[-0.92  0.24 -0.96 -0.74  0.56 -0.96 -0.35 -0.65  0.46  1.08 -0.06  0.47
  1.18  2.36 -0.13  1.43  2.18 -0.89 -1.46  2.53 -0.60 -0.32 -0.10  2.05
  0.42  0.58  1.11 -0.72  0.36  0.89]  P/(11)
[-0.61 -0.13 -1.48  2.70  0.71  0.50 -0.61 -0.01  0.79  2.27  0.57  0.29
  1.89  3.10 -0.44  1.70  1.74 -1.75 -3.31  4.77 -0.12 -0.22 -0.89  0.86
  1.16  1.42  2.85  0.08 -0.51  0.38]  P/(17)
[-0.44  0.95  0.63 -1.21  0.55 -0.40  0.10  0.20 -0.17  0.09  0.18  0.73
  0.38  1.53 -0.54  0.39  0.67 -0.61  0.27  0.88 -0.41 -0.56  0.21  2.31
 -0.14  0.61  0.20  0.23 -0.30  0.11]  W/(12)
[ 0.05  0.25 -0.66 -3.74  0.33 -1.53  0.32  0.13 -0.15 -1.55  0.06  0.71
 -0.18  0.64 -0.23  0.48  0.28  0.39  0.32 -0.99 -0.19 -0.82  0.70  2.40
 -0.42  0.38 -0.38  0.44  0.19  0.62]  W/(9)
[-0.41 -0.69 -1.71 -0.16  0.31 -0.09  0.21 -0.14 -0.73 -1.38  0.31 -0.06
 -0.76  0.66 -0.30 -0.35 -0.92  0.26  2.49 -0.25 -0.35  0.06  1.16  1.47
 -0.98 -0.06 -0.24 -0.23  0.52 -0.08]  W/(9)
[-0.55  0.23 -2.25 -0.39  1.41  0.19 -0.33 -0.94 -0.33 -0.68  1.05  0.84
  0.68  3.30 -0.15  0.89 -0.74 -1.32  0.22  1.63 -0.34  0.43  0.19  1.76
 -0.77  1.21  1.56  0.81  0.45  0.88]  W/(15)
[ 0.63  1.56  0.36 -4.98 -0.80 -1.21  0.58  0.62 -0.07 -0.92 -0.51  0.36
 -0.15 -1.71  0.52 -0.79 -0.22  1.31  0.85 -3.50  0.38 -1.36  1.14  2.70
 -0.62 -0.21 -1.59  0.00 -0.69  0.06]  W/(15)
[ 0.47  0.38  0.52 -0.75 -0.12 -0.64  0.24  0.12  0.65  1.25 -0.38  0.07
 -0.31  1.69 -0.21  0.16  1.56 -0.28 -0.60  0.72  0.42 -0.82 -0.81 -0.01
  0.97  0.93  0.15 -0.70 -0.08  0.35]  P/(17)
[-0.65 -0.34 -1.07  1.48  0.95  1.42 -0.71 -0.81  0.26  1.21 -0.16  0.13
  0.31  2.36 -0.52  1.67  1.33 -1.30 -1.28  3.60 -0.60 -0.12  0.35  0.41
  0.70  0.19  1.28 -0.75  0.07  0.56]  P/(11)
[-0.07 -0.34 -0.69 -0.72  0.29  0.69  0.10 -0.21  0.69  1.58 -0.28  0.33
  0.37  0.30 -0.34  0.41  1.70 -0.34 -0.99  2.38  0.04 -1.90 -0.13  1.46
  0.53  0.18  0.76 -1.21 -0.12  0.26]  P/(17)
[-0.23 -0.10 -1.40  0.21 -0.60  0.53 -0.13 -0.25  0.45  1.32 -0.05  0.32
  0.67  0.29  0.18  0.64  1.03 -0.12 -0.85  1.27  0.38 -2.67  0.44  1.03
 -0.20 -0.01  0.87 -0.24  0.03  0.62]  P/(11)
[ 1.26  0.77  2.33 -2.47 -1.28 -0.19  0.33  0.96  0.17  0.74 -1.16 -0.06
 -1.44 -4.44  0.19 -2.09  0.86  2.63  1.54 -3.03  0.51 -1.97  1.33  0.05
  0.53 -1.56 -1.37 -0.61 -0.39  0.49]  P/(16)
[ 0.43  1.74  0.39 -1.20 -0.51 -0.22  0.85  0.55  0.14  1.59 -0.72  0.24
  0.30 -1.83 -0.06 -0.74  1.27  0.96 -0.64 -0.43  0.36 -1.14  0.12  1.04
  0.46 -0.62 -0.79 -1.06 -1.20 -0.34]  P/(16)
[-0.77  0.37 -1.79 -1.17  0.31 -0.39  0.18 -0.38 -0.65 -0.71  0.44  0.44
  0.91  1.48 -0.26  0.68 -0.12 -0.46  0.02  0.69 -0.84 -0.03  0.31  2.64
 -0.74  1.05  0.72  0.79 -0.53 -0.25]  W/(12)
[-1.54 -0.58 -2.69  1.29  1.61  0.31 -0.82 -0.89 -0.48 -0.42  3.44  0.79
  1.19  3.54 -0.42  2.23 -0.46 -1.36 -0.79  1.62 -0.74  1.41 -0.23  2.22
 -1.18  0.71  1.55  0.73  0.25  0.94]  W/(15)
[ 0.30  0.15 -0.15 -0.13  0.24 -0.20 -0.01  0.04  0.40  1.12 -0.14  0.32
 -0.25  0.61  6.60  0.49  0.40 -0.27 -0.64  1.16  2.61 -0.81  0.03  0.02
  0.92  0.28  0.21 -0.90 -0.13  0.28]  P/(11)
[-0.07 -0.48 -0.78  0.31  0.19  0.49  0.90 -0.13  0.36  2.02 -0.28  0.16
  1.18  0.27 -0.27  1.30  2.05 -0.18 -2.78  2.06  0.43 -1.69 -0.81  1.91
  1.06  0.67  0.95 -0.14 -1.37 -0.24]  P/(16)
[-0.38  0.43 -0.85 -1.84  1.44  0.09  0.46 -0.43 -0.13 -0.23  0.76  0.64
  0.14  1.89 -0.11  1.02  0.22 -0.45 -0.69  0.55 -0.50 -0.57  0.20  2.23
  0.08  0.29  0.40  0.71  0.12  0.19]  W/(15)
[-0.37  0.20 -0.68  0.41  0.42  0.60 -0.32 -0.31  0.40  1.49 -0.13 -0.18
  0.14  0.97  0.12  0.32  1.40 -0.43 -1.05  2.36 -0.11 -0.81  0.39  1.12
  0.70  0.23  0.37 -0.64  0.05  0.17]  P/(17)
[-0.13  0.26  0.74 -2.45 -0.11  0.64  0.03 -0.03  0.08 -0.65  1.94  0.37
 -0.17 -0.37 -0.38 -0.03  0.12  0.56  1.07 -0.75 -0.27 -0.51  0.74  1.63
 -0.11 -0.23  0.10  0.35  0.07  0.56]  W/(15)
[ 0.03 -0.41 -1.31  0.96  0.84  0.76 -0.32 -0.80  1.09  1.89  0.07  0.35
  1.04  2.32 -0.23  1.53  1.82 -1.52 -2.76  4.05 -0.21 -0.03 -0.86  0.76
  1.10  0.93  1.40 -0.11 -0.17 -0.55]  P/(11)
[-0.35  0.18 -0.14  0.65  0.65  0.86 -0.24 -0.67  0.65  0.95  0.09  0.14
  0.03  1.46 -0.32  0.32  1.16 -0.32 -0.84  1.79 -0.33 -0.72  0.29  0.69
  0.87 -0.21  0.03 -0.59  0.63  0.68]  P/(17)
[-1.12 -0.27 -2.80  0.75  1.40  0.23 -0.13 -1.19 -0.16  0.14  1.19  0.59
  1.67  4.05 -0.94  2.26 -0.35 -1.98 -1.54  2.02 -1.14  0.92 -0.59  2.18
 -0.06  1.00  2.03  0.88  0.43 -0.09]  W/(12)
[ 0.38 -0.14  0.47  0.42  0.99  0.04  0.00 -0.46 -0.03  2.61  0.26  0.56
  0.32  1.78 -0.16  1.41  1.40 -1.61 -2.52  1.54 -0.12 -0.64 -0.80  0.39
  1.29  0.75  1.03 -0.42  0.30 -0.46]  P/(11)
[ 0.35  0.20  0.71  0.22  0.20 -0.13  0.14  0.03  0.31  1.36  0.16 -0.24
  0.13 -0.39  0.08 -0.73  1.20 -0.05 -0.20  1.27  0.06 -0.62  0.36 -0.07
  0.22 -0.53  0.60 -0.57  0.17 -0.02]  P/(11)
[ 0.04  0.23 -0.67 -1.80 -0.07 -0.15  0.33  0.11 -0.84 -0.82  0.54  0.57
 -0.47  0.61  0.30 -0.15 -0.54  0.82  1.28 -1.23 -0.26 -0.75  0.82  1.51
 -0.34  0.21 -0.01 -0.02  0.25  0.00]  W/(9)
[ 0.17  0.18  0.79 -0.98  0.07  0.57 -0.81  0.14  0.35  0.93 -0.01  0.07
 -0.74 -1.98 -0.14 -0.44  0.95  1.71  0.23  0.80  0.47 -1.34  0.89  0.52
  0.43 -1.08 -0.72 -0.83  0.05  0.45]  P/(16)
[-0.44 -0.08 -0.95 -1.19  0.58 -0.14  0.39 -0.89 -0.21 -0.53  0.63  0.68
  0.99  1.47 -0.31  0.68 -0.14 -0.20 -0.07  0.22 -0.34 -0.04  0.14  1.85
 -0.94  0.48  0.56  0.42 -0.86  0.19]  W/(15)
[ 0.24 -0.43  0.71 -0.19 -0.11  0.70 -0.08 -0.16  0.50  0.72  0.91 -0.10
 -0.34 -0.05 -0.43 -1.34  0.40  0.30  0.79  0.95 -0.16 -0.72  0.78 -0.05
  0.12 -0.53  0.37 -0.46  0.44  0.88]  P/(16)
[-0.14  0.01 -1.03 -1.92  0.21 -0.45  0.35 -0.40 -0.29 -0.74  0.31  0.97
  0.01  1.50 -0.36  0.47  0.55  0.13  0.06 -0.26 -0.24 -0.26  0.19  2.32
 -0.68  0.80 -0.24  0.51 -0.31  0.38]  W/(9)
[-0.34  0.53  0.31  0.60  0.04  0.31  0.03 -0.11  0.24  0.93 -0.04 -0.39
  0.00 -0.29 -0.24 -0.27  0.77  0.41 -0.49  1.07  1.04 -1.10  0.18  0.14
  0.84  0.07  0.43  0.13 -0.85 -0.06]  P/(16)
[ 0.30  0.63  0.38 -0.23 -0.80  0.43  0.46  0.18  0.82  1.18 -0.59 -0.11
  0.18 -0.31 -0.03 -0.04  1.75  0.08 -0.96  1.21  0.40 -0.65 -0.16  0.30
  0.76 -0.75  0.23 -0.57  0.42  0.03]  P/(16)
[-0.32 -0.21 -1.09  0.99  0.31 -0.11 -0.18 -0.84  0.31  1.45  0.49 -0.03
  0.84  1.85 -0.53  1.15  0.72 -1.29 -1.73  3.04 -0.05 -0.45  0.14  0.81
  0.56  0.53  1.35 -0.17  0.40  0.53]  P/(11)
[ 0.41  0.21  1.28 -2.29 -0.60  0.47  0.13 -0.30  0.64  0.82 -0.42 -0.22
 -0.30 -0.43 -0.17 -0.47  0.87  0.28 -0.04 -0.08 -0.28 -1.40  0.18 -0.05
  0.61  0.15  0.07 -0.36  0.56 -0.09]  P/(11)
[-1.00 -0.05 -0.27 -1.05  0.87  0.69 -0.34 -0.16  0.66  1.08  0.32  0.02
  0.54  0.91 -0.36  1.03  1.72  0.09 -1.81  2.04 -0.44 -0.61  0.06  1.43
  0.54  0.09  1.49  0.22  0.29  0.87]  P/(16)

[ 3.79 -0.27 -0.54 -1.23 -1.92 -1.73  2.47 -0.21  2.33 -0.79  0.35  0.26
 -0.81  1.35  1.77 -0.40  0.89  3.21  0.21 -1.57 -0.25 -1.36  0.27 -2.40
 -1.06  1.17 -0.27  0.56  0.22  0.71]  siba/<18>
[ 0.78 -0.41 -0.15  0.05 -0.77 -0.15  0.05  0.02  3.59 -0.83 -0.05 -0.39
  0.30  0.34 -0.56 -0.97  0.90  0.30  0.73 -1.56 -0.59 -0.08  0.39 -0.99
 -0.27  0.99 -0.26  0.22 -0.24 -0.40]  siba/<31>
[ 2.25 -1.54 -0.90 -1.40 -0.13 -1.16  0.13  1.12  1.47  0.55 -0.76 -2.09
  0.29 -0.04 -0.34 -1.54 -0.21  0.30 -0.08 -0.47  0.18  1.89 -0.57  0.46
  0.28 -0.65 -1.43  0.58  0.27  0.48]  Dod/<27>
[ 0.05 -0.52 -0.45 -0.88 -0.57 -0.27  0.54 -0.48 -0.29 -0.89  0.24 -0.03
  0.34 -0.04 -0.10  0.43  1.21  0.97  0.39 -1.16 -0.18 -1.59  0.27 -0.65
 -0.72 -0.28  0.54 -0.86  0.28  0.06]  siba/<18>
[-0.16  0.83  0.20 -1.09 -0.30  0.55  0.69 -0.40 -0.40 -0.05 -0.66 -1.11
 -0.25 -1.17 -0.22 -0.50 -0.01 -1.20  0.66 -0.31  0.01  1.30  0.71  0.57
  0.42 -1.43 -0.39 -0.58  0.21  0.42]  Dod/<27>
[-1.11  0.85 -0.20 -0.21 -0.50  0.75  0.94  0.23 -0.15  0.29 -0.06 -0.42
  0.36  0.35  0.16 -0.45 -0.05 -0.84  0.05 -1.09 -0.74  0.56  0.38  0.41
  0.53  0.26 -0.16  0.15  0.18 -0.50]  Dod/<30>
